In the rows, 128 means zero.
Each row has a class, written after it.
[100 122 179 131 152  93 132 134  78 138 178 119 141 167 124 169 110 131
 104 129 153 163  59 148  77  79 135 142  76 147  42  72 129 143 192 117
 132 133 128  27 120 145 104] => duges
[105 163 136  91  65 137 143 117 165 113 201  93  66 141 165 152 137 114
 137 100 126 154  96  89  71 174 121 131  88  83 170  88 107 159  91 147
  84 133 108  93 102 152 170] => duges
[184 114 169 161  75  96  79 119 170 129 120  90 137 137 114 153 141 135
  94 105 141 156  57 118 118 122  97 120 110 167 102 141 140 113 137 159
  88 166 129  90  91 109 135] => givip
[198 139  75 118 178 112 131  83 155 155 148 149 146 126 146 125 171 120
 124 134 105 141 111 123 148 190 130 104  76 127 100 110 154 114 135 165
 152 131 139 102 188 129 151] => lik
[177  94 150 159  74 105  77 115 172  79 102 100 140 129 129 170 141 126
  99 114 160 172  51 113 114 144 118  91 109 162 140 150 116 123 132 155
  75 154 149  72 106 141 122] => gurok
[ 91 110 148 155 174  83 156 120  88 142 215 149 169 179 138 160 112 122
 122 137 113 156  71 139  57  71 157 126  57 140  58  85 124 128 183 152
 158 138 151  60 161 163 106] => lik
[138 123 149 141 179  96 174 152 119 108 191 156 164 167 131 159 120 106
 112 130 146 182  64 140  82  93 166 107  53 119  57  96 122 170 187 132
 122 158 138  26 160 172  99] => gurok
[194 101 156 154  82 116  70 107 135  92 105  97 149 137 128 155 130 107
  89 122 160 171  52 102 107 147 107 105 112 201 124 125 134 124 149 139
 101 139 156  64  97 129 153] => lik
[128 146 105 131  79 154 137  95 157 122 178 120 105 147 144 131 106 120
 145 129  91 151  93  95  68 176 121 123 113  69 136  97 126 170  75 140
  81 123 124 112 129 133 161] => vuzi
[202 130  79 106 151 122 164  90 190 125 123 144 155 129 151 129 165  91
 132 118  84 134 118 133 163 195 151  62  76 108  95 102 111 128 143 147
 147 153 145 108 169 143 174] => gurok
[118 127 102 136  93 159 107  99 159 118 164 124  97 143 139 155 122 111
 153 149 100 142 121  97  54 167 120 139  84  84 181 118  86 155  83 129
  63  88 122 129 131 110 185] => vuzi
[206 102 156 159  91 123  65 104 167 103 108  96 161 160 120 161 142 130
  80 132 135 166  48 114 118 131 117 121  95 151  87 122 143 117 143 164
  83 164 147  59 111 131 129] => rop
[209 137  61 153 165 126 179  76 163 156 130 167 165 114 154 137 162 107
 125 154  85 141  94 128 158 156 130  76  80 117 118 135 124 113 146 168
 163 134 148 125 170 142 162] => dilap
[120 117 178 149 190 122 121 147  81 172 159 125 171 144 112 172 120 136
  97 106 117 157  59 134  85  62 155 138  92 129  51 108 136 145 181 163
 133 149 133  55 126 170  97] => rop
[188 124  57 126 150 120 151 100 179 162 121 124 149 111 155 163 166 110
 119 126  85 138 111 106 179 191 117  77  95 120 102 160  85 119 106 157
 153 132 135 149 182 137 171] => kepok
[121 112 161 152 181  98 138 139  89 149 197 116 151 164 144 158  95 127
  94 142 138 165  74 136  86  82 145 134  65 133  60  75 137 148 193 120
 140 139 145  65 141 167 123] => lik
[169 104 146 159  61 119  90 109 155 100 103 100 139 147 138 127 133 147
  94 128 146 148  82 120 114 132 117 114 105 170  97 135 149 105 149 147
  91 155 147  83 113 135 141] => tir
[118 106 169 148 166 105 121 124 101 163 160 111 171 178 132 150 116 128
  98 133 142 146  75 151  93  76 151 126  49 115  35 115 117 141 191 164
 140 138 143  53 137 136 133] => bopo
[ 51 122  88  94 167 141  86 111  98 187 132 107 131 147 126 127  91 139
 124  92 116 108 185 123 144 132 154 135 153  87  66 126 133 171  73 110
 130 119 124 122 122 144  89] => givip
[140 140 126 110 147 136  93 116 136 108 114 151 107 122 115 101 142 127
 131 148 163 141 143 157 112 162 124 118  85  65 136 116 175 120 130  71
 111 126 102 101 154 114 118] => gurok
[145 132  92 111 140 150  92 107 142 131  95 118 113 148 135 110 125 130
 121 140 125 131 148 177 128 175 132  92  95  60 100 119 146 158 116  89
 114 116 106 103 138 138 116] => gurok
[122  93 163 119 157 136 109 124 130 112 130 120 135 159 105 169 116 129
 151 122 125 137 134 122 146 127 159 111 145 133  88  88 104 135 121 142
 127 142 105 157 101 159 133] => rop
[ 50 100  90  80 147 112 111  92  93 154 109 117 129 146 148 136  88 125
 103  77 122 116 153 119 119 151 150 104 137 105  90 119 106 165  74 135
 149 139 143  99 137 144  96] => vav
[119 129 121 114 172 133  89 116 102 127 149 118 100 134 127  97 128 112
 132 156 158 122 145 159 124 167 127 123 105  81 160  96 149 112 143  85
 116 103 125 121 136 143 147] => lik
[158 110  51 134 157 131 152  81 168 150 129 140 145 103 139 162 156 119
 128 106  91 129 103  99 148 189 117  84 115 132 155 145  87 119 100 130
 154 133 140 130 167 153 182] => vuzi
[143 158 121 121  82 105 151 144 142  87 203 140  84 116 144 143 140  95
 150 144 139 166  94  90  77 187 127 108 122  97 157 104 100 178 102 163
  84 124 133 120 120 146 165] => lik
[121 119 170 144 184  98 169 143 109 110 192 152 165 154 118 177 117 122
 117 127 146 178  72 133  90  73 166 115  85 121  57  94 130 175 194 135
 122 165 139  42 147 169  91] => gurok
[178 117  61 131 138 109 156  64 178 178 117 144 146 135 154 167 166 117
 136 128  77 141 110 133 162 183 126  79  79 115 113 122  77  78 117 130
 171 122 138 151 168 127 188] => bopo
[107  93 160 142 168  97 134 108  97 134 161 144 169 184 135 169 101 140
 105 132 142 152  88 154  76  77 167 129  47 138  48  98 122 156 184 158
 131 141 132  51 142 134  84] => vav
[180  79 162 167  82 116  68 100 156  86 101  96 152 149 129 178 129 108
  85 119 165 177  40  89 111 131 105  99  99 183 128 116 117  97 150 112
  71 151 163  58  89 138 144] => rop
[119 109 173 126 145 134 147 119 128  71 171 130 138 131 111 153 145 145
 164 122 165 124 129 118 143 121 171 110 131 130 108 106 130 153 152 181
 114 160 116 143 103 169 144] => tir
[ 84 112 156 129 149  99 129 103 108 142 194 128 160 186 160 165 115 137
 106 139 141 150  90 132  87  60 153 134  47 112  30  92 110 143 203 147
 130 118 136  59 140 142 109] => duges
[147 128 165 167 167 112 160 107  93 141 152 156 174 156 121 144 109 133
 113 151 143 159  86 133  84  32 153 136  64 136  84  91 162 149 188 135
 150 134 154  50 133 134 108] => dilap
[ 93 119 151 153 165 117 128 127  91 138 182 151 142 148 127 150 113 149
 115 130 131 148  88 133  65  74 147 154  94 109  80 111 132 157 180 120
 106 144 142  53 149 141  98] => vuzi
[  6 120 110  86 153 127  85 113  68 175 110 123 117 156 135 118  95 127
 119  52 125 104 160 118 124 143 158 110 184  64 111 135 112 148  73 100
 150 111 120 120 121 174  88] => fudob
[ 20 103  86  97 147 134  83  98  99 185 116  96 115 157 141 124  86 135
 120  76 100  98 175 133 123 176 137 125 158  94 123 128 125 144  68 104
 150 119 135 127 125 133  80] => vav
[104 121 187 156 154 101 168 118  94 139 175 124 155 191 159 155 100 124
  90 127 117 164  71 141  87  95 153 106  66 112  64  88 131 126 218 107
 127 145 147  32 119 178 113] => fudob
[172 108 160 171 103 126  86 115 156  79 115  94 135 136 143 141 148 134
 106 110 158 158  44 120  94 116 114  90  89 167 121 108 176 119 158 140
  86 152 142  47 123 159 133] => gurok
[177 132  82 107 155 126 179  95 152 132 111 141 163 129 138 135 144  93
 115 136  76 125 121 129 164 192 124  98  98 130 133 132  85 107 110 152
 145 131 148 139 163 130 173] => fudob
[123 116 145 122 148 134 139  92 138 100 159 120 132 171 103 155 141 147
 181 143 155 114 152 142 147 106 147 101 126 138  77  77 118 163 132 153
 137 135 115 144 115 134 161] => bopo
[132 109 140 126 137 115 128 108 135  85 194 135 127 135 105 183 143 134
 176 163 163 145 133 120 150 165 167  97 133 130 124 101  97 162 155 168
 101 137 130 136 104 149 137] => lik
[159 133 140 107 183 130  82 103 118 127 132 152 109 112 128  99 144 127
 132 145 181 127 139 144 125 138 125 122  92 116 143  99 164 105 152 117
 131 107 110 136 143 142 155] => lik
[119 164 111 108  78 152 155 145 152 108 180 107  97 142 134 109 141 105
 158 110 111 136 135 106  94 202 141 109 112  97 136 121 112 175  84 154
  95 132 115 113 107 154 180] => tir
[ 42  97  81  89 142 134  58 108 104 175  95 139 115 154 141 120  85 134
 102  80 115 107 180 118 102 160 173 154 151  77 126 153  87 153  69  88
 131 114 128  91 144 147  89] => vuzi
[156 122 156 111 122 133 147 115 161 111 139 114 132 147 112 159 116 136
 156 146 130 148 147 120 169 153 135  97 145 138  82 130 101 166 118 161
 116 157 109 160 108 128 132] => kepok
[ 45 112 103  85 157 139 110  85 106 145 144 146 125 150 151 116 104 133
 128  91 130  89 181 127 118 151 154 116 138 106 102 121 135 153 112 137
 155 131 141 114 136 150  80] => vav
[ 22 113  83  83 160 124  95 134  59 164 136 127 136 138 139 118  69 107
 111  91 123 124 154 120 104 150 143 129 146  89 110 141 102 163  71  89
 157 119 141 126 139 137  76] => lik
[144 150 141  99 160 168 107 111 117 120 115 139 122 119 119  77 132 128
 118 140 152 108 160 153 123 155 129 121 109  77 129 128 174 124 148 114
 132 129  98 128 133 146 155] => tir
[143 118  61  90 150 129 177  79 160 156 117 134 140 140 151 155 170 118
 129 129  72 131 128 128 163 170 114  88  84 128  99 111 112 104 127 136
 193 127 137 127 175 133 159] => duges
[ 44 118 106  86 140 129  93 103  90 141 105 104 140 141 135 124 107 113
 125  64 118 103 158 110 152 166 157 102 177  99 116 133  91 145  63 129
 140 123 146 129 106 162 118] => fudob
[171  82 175 165  69  96 114  83 146 102 111  92 142 156 130 158 130 119
 100 109 149 169  31 113 114 128 117  97 106 171 114  88 149 104 170 146
  93 160 165  62 102 120 144] => vav
[142 159 132 112  88 139 128 117 184 143 178 106 102 142 144 151 128  99
 143 106 112 146 118  76  85 158 113 112 100 107 151 138  76 162  70 173
 100 118 102 143 125 138 193] => kepok
[ 67 106 166 141 150 113 127 127  88 138 184 114 156 184 137 171  98 140
 111 142 120 153  69 151  65  67 138 148  66 148  20  76 135 144 176 135
 141 137 137  52 124 146  89] => duges
[164 121 182 129 139 148 155 105 154  84 176 105 150 175 114 171 147 149
 165 142 168 152 113 120 163 111 165  88 109 120  92  88 134 165 162 186
 138 152 117 121  98 166 156] => bopo
[ 53  88  96  91 140 131  41  87  91 170 105 121 116 144 116 139  94 146
 109 103 134 113 177 132 123 171 147 149 155  85  81 166  81 148  71 108
 110 115 118 110 127 121  99] => vuzi
[122 140 118 124  87 133 136 130 175 127 170  92  86 163 142 138 123 137
 147 113  96 151 130  85  88 168 123 134 113  91 154  99 114 164  67 129
 108 125 119 121 125 134 174] => vuzi
[145 137 131 114 158 139 103 106 114 125 140 135 105 108 140  90 133 106
 125 149 142 120 122 153 111 165 108 117 102  91 153 114 151 111 146 119
 113 116 116 143 138 131 159] => lik
[150 115 162 172  74 145  86  98 162  96 109 100 158 175 156 131 111 125
  79 122 120 140  68 116  88 128 106 113  90 170 140 146 138  95 151 129
 100 140 131  80 106 152 144] => fudob
[144 143 146 167 162  95 150 147  84 142 176 165 157 152 125 120 106 109
 104 164 143 153  76 149  85  75 157 142  78 107  79 100 142 144 199 120
 125 138 153  41 148 136 105] => dilap
[ 83 107 149 149 178  93 127 151  82 138 200 134 152 155 143 166 109 109
 106 118 149 161  63 131  65  92 146 113  57 137  93 103 109 143 191 108
 140 145 143  56 136 167 116] => lik
[103 117 139 159 155  96 149 131  99 122 191 148 181 167 121 151 123 127
 123 138 130 144  86 143  84  81 158 120  68 134  44  99 119 130 186 127
 142 148 144  71 148 159 128] => tir
[172 142 134 113 154 146 121 107 131 117 124 124 105 119 126 110 130 112
 120 150 154 129 125 150 142 175 110 118 114  83 133 118 153 129 126  98
 104 136 114 111 142 136 139] => kepok
[ 26 112  85  84 134 142 102  93  87 159 127 117 130 163 148 142 105 120
 130 103  93 119 159 124 118 159 152 137 134  99  77 113 111 135  91 100
 152  99 133 100 134 133  94] => duges
[123 131 123 114 155 149  87  99 116 143 109 133 115 122 121 104 137 141
 151 128 136 108 159 149 132 167 131 116  98  69 118  98 169 112 133  89
 124 110  96 155 134 101 149] => tir
[130 156 112 108  98 122 159 133 151 125 164 128  83 114 130 145 139  99
 152 113 132 150 131  94  98 141 131 107 113  88 172 115  86 175  90 132
  75 114 119 126 107 138 179] => givip
[ 57 126  84  98 158 126  98  97  73 171 109 145 111 123 139 117 106 114
 117 101 127 113 177 135 121 170 158 119 150  75 119 160 105 151  76 111
 147 116 138  89 118 151  87] => dilap
[168 106 163 172  63 100  70 117 159 113 120 112 124 140 123 157 138 142
 108 115 161 163  53 115 107  98  87 117 126 185 108 141 142 115 153 138
  54 154 144  90  88 103 103] => givip
[138 112 151 126 149 143 131 129 137 100 171 104 149 159  90 167 135 140
 156 133 151 113 136 127 158 122 154 103 124 145  66 107 136 187 151 176
 114 154 108 115 103 136 129] => givip
[190 132  65 127 159 131 136  91 175 154 110 126 152 131 150 125 158  99
 141 134  83 116 131 126 165 183 113  73  87 149 108 126 103 101 120 134
 150 114 138 140 178 124 184] => kepok
[143 156 113 112 159 150  94  88 152 142 119 135 123 149 132  90 158 133
 137 149 130  95 172 159 129 138 131 119  86  56 141 120 149 117 147 116
 141 112 112 128 156 107 168] => bopo
[ 53 109  92  81 152 140  82  94  79 173 118 126 129 140 142 137  89 139
 118  92 134 123 184 114 125 142 151 120 150 114  68 140 116 192  82 120
 153 110 136 122 115 142  82] => lik
[196 130  80 109 138 109 157  93 194 144 141 155 146 116 149 147 160 101
 129 116  86 148 107 118 155 215 137  80  80 124 109 135  92  97 126 166
 132 150 126 124 180 135 160] => gurok
[111 110 157 146 139  97 134 117 108 137 177 139 148 175 154 178 117 154
 108 135 146 164  57 136  83  62 146 134  57 143  40  73 138 137 196 131
 138 126 129  49 139 153  89] => duges
[ 43 115  86  83 146 109 122 127  98 158 130 130 135 131 142 133 106 114
 128  69 120 126 155 119 143 161 176  86 148  52  92 143  82 171 102 114
 136 133 141 106 143 148  79] => gurok
[112 112 137 119 123 158 148 115 142  87 157 126 134 145 120 133 135 149
 162 116 151 124 137 125 148 145 157  94 139 126  91 130 133 174 123 177
 112 164 109 149 100 171 124] => tir
[137  99 179 156  72  98  77 103 142 115 132  80 139 162 124 166 138 132
  90 101 163 163  19 111 104 114 124 121 105 158 103  96 149 103 164 141
 114 149 135  33  99 151 137] => duges
[144 113 168 134 128 129 137  93 137 106 172 133 127 153 123 174 111 135
 153 139 164 137 126 123 142 119 175 108 113 111 133  95  98 155 154 157
 113 146 117 126  81 155 134] => dilap
[ 50 124  80  84 150 114  97 123 107 185 121 125 112 147 129 127 109 133
 115  66 125 117 170 106 120 151 146 119 147  82  91 147 130 178  60 116
 138 129 124  85 135 132  70] => givip
[118 118 149 174 178  89 130 131  82 153 165 158 164 161 125 168 102 119
 123 145 136 152  80 146  76  52 167 131  77 115 103 109  96 146 179 142
 132 107 140  75 131 138 101] => dilap
[159  84 158 165  57 121  51 104 150  93 103  79 121 138 120 178 143 150
  98 109 159 156  62 102 124 135 129 112 138 150 144 126 114 117 158 111
  75 162 153  61  88 142 155] => vuzi
[144 155 100 104  63 145 133 148 177 111 180 103  93 155 160 146 120  93
 141 124 113 171 113 103  96 204 143  96  72  44 143 115  80 193 103 126
  51 124 114 109 124 120 153] => gurok
[197 115  76 116 165 129 146  73 171 144 100 152 146 100 130 143 171 116
 125 117  88 129 109 119 154 193 130  93 100 117 140 133 105 107 114 151
 159 141 134 128 170 136 190] => vuzi
[133 122 151 128 124 133 140 106 132 103 170  92 120 150 109 151 114 150
 159 152 149 124 136 131 160 131 136 105 149 129  54  91 126 168 119 154
 104 148 112 140 118 151 143] => kepok
[131 152 134 109  76 114 165 142 151 141 190  98  88 139 137 168 129 104
 142  99 115 185  98  72  94 166 120 107  98  97 129 114 100 170  87 151
  76 135 121 100 100 122 159] => givip
[121 121 138 108 134 132 151 110 140 108 149 122 138 148  93 154 129 134
 161 111 150 128 131 119 145 117 147  67 141 122 102 113 125 178 112 170
 137 151 106 125  96 164 133] => givip
[120 108 174 152 167 109 136 136  91 133 165 142 175 167 119 158 100 127
 103 139 139 157  95 144  78  84 161 145  65 153  35 101 126 141 186 123
 141 138 135  62 124 159 124] => tir
[126 131 170 119 134 128 160 115 134 112 197 127 125 153  92 159 145 134
 169 128 173 146 115 125 141 115 159 125 137 123 109 103 109 153 137 174
 118 153 119 119 106 165 154] => bopo
[166  96 152 158 115 126  50  99 164 100 123  99 150 152 155 138 124 107
  85 135 149 134  85 110 101 125 111 107  81 176 171 122 129  86 178 123
 116 134 158  96 115 150 170] => lik
[153 187 132 107  81 136 173 139 171 118 183 117  76 149 129 127 133 117
 137 121 116 162 132  89  88 157 106 122 114  85 161  96 159 169  95 109
 100 146 104  94 118 132 157] => givip
[180 140  88 110 128 139 178  70 163 150 117 130 146 130 149 137 159 115
 111 115  74 145 112 129 176 212 118  74 113 125  87 147 113 117 116 156
 141 158 130 123 137 158 168] => fudob
